[[-17.4 -17.4   1.1  20.7 -20.3   0.5]
 [ 32.1  -0.8  13.1 -19.7 -21.6  46.6]
 [ 25.4  12.8   4.7 -19.6  -1.7  15.4]
 [ 26.4  24.9   0.9   0.5   6.3  -1.3]
 [ -1.9 -12.5   5.0 -21.4 -11.3  23.9]
 [ 38.0 -10.8  10.1  36.0 -34.8  19.4]
 [ 30.7  17.5   2.8   3.9  -7.4   3.2]
 [ 32.0  10.0   7.7 -16.0 -12.6  23.7]
 [ 35.4   8.5   4.1  12.3 -19.3   7.8]
 [ 13.3 -15.7   2.9  32.8 -27.5   4.2]]
|
[[ 32.1  -0.8  13.1 -19.7 -21.6  46.6]
 [ 26.4  24.9   0.9   0.5   6.3  -1.3]
 [ 38.0 -10.8  10.1  36.0 -34.8  19.4]
 [ 32.0  10.0   7.7 -16.0 -12.6  23.7]
 [ 13.3 -15.7   2.9  32.8 -27.5   4.2]]

[[ -0.7  22.6 -61.7]
 [-14.1  28.2 -16.1]]
|
[[-14.1  28.2 -16.1]]

[[  0.7  19.2  -6.9 -14.8]
 [ -2.0 -48.8  10.8  38.7]
 [ -1.8  18.3  -1.1   2.4]
 [  1.9   0.0  10.0   1.9]
 [ -2.6  -3.3  23.3   8.0]
 [ 11.7   2.2 -29.3  -2.3]]
|
[[ -2.0 -48.8  10.8  38.7]
 [  1.9   0.0  10.0   1.9]
 [ 11.7   2.2 -29.3  -2.3]]

[[-57.4   4.8]
 [-47.0  40.1]]
|
[[-47.0  40.1]]

[[ 57.0 -16.8   5.1   4.3  33.4 -17.4 -33.7  13.5   4.2  -1.4 -19.2 -22.7]
 [ 35.8   5.5  -1.6  16.4  12.8  60.5 -10.0  -0.2  23.1  -5.3 -32.7  27.1]]
|
[[ 35.8   5.5  -1.6  16.4  12.8  60.5 -10.0  -0.2  23.1  -5.3 -32.7  27.1]]

[[  8.6 -36.9   6.7  11.1  -4.8   9.7  34.2 -28.1 -48.5]
 [ 26.8   1.8  34.8 -15.9 -41.7  17.2 -39.4  12.9  25.5]
 [ 27.0   1.0  43.9   1.1  -4.8 -13.6  45.6  21.1 -59.5]
 [  2.6   0.5  31.1   7.0 -41.1   4.9 -42.9   6.6 -30.9]
 [ -3.9  -2.4  -0.7  -8.1   4.0 -13.7  10.8  17.1   2.2]
 [-12.1  31.5  12.4  26.4  -1.2   8.8 -42.8  35.3 -11.0]
 [  8.9 -18.2 -16.4   7.8  14.8  25.4   0.4 -16.5   7.4]]
|
[[ 26.8   1.8  34.8 -15.9 -41.7  17.2 -39.4  12.9  25.5]
 [  2.6   0.5  31.1   7.0 -41.1   4.9 -42.9   6.6 -30.9]
 [-12.1  31.5  12.4  26.4  -1.2   8.8 -42.8  35.3 -11.0]]

[[ 33.0  -4.4 -25.3  14.8  12.5 -39.5   9.9  33.5]
 [ 24.1  21.4   0.5  10.2   6.5 -33.6  28.6  25.1]
 [-26.7 -44.0   3.1   3.1 -34.0 -39.0  -7.9  -2.4]
 [ 38.6  35.0 -24.3   2.4 -15.6  16.4  28.4 -36.4]
 [ 21.0  -2.6  19.2  20.7   0.5  -8.4  12.0  46.0]]
|
[[ 24.1  21.4   0.5  10.2   6.5 -33.6  28.6  25.1]
 [ 38.6  35.0 -24.3   2.4 -15.6  16.4  28.4 -36.4]]
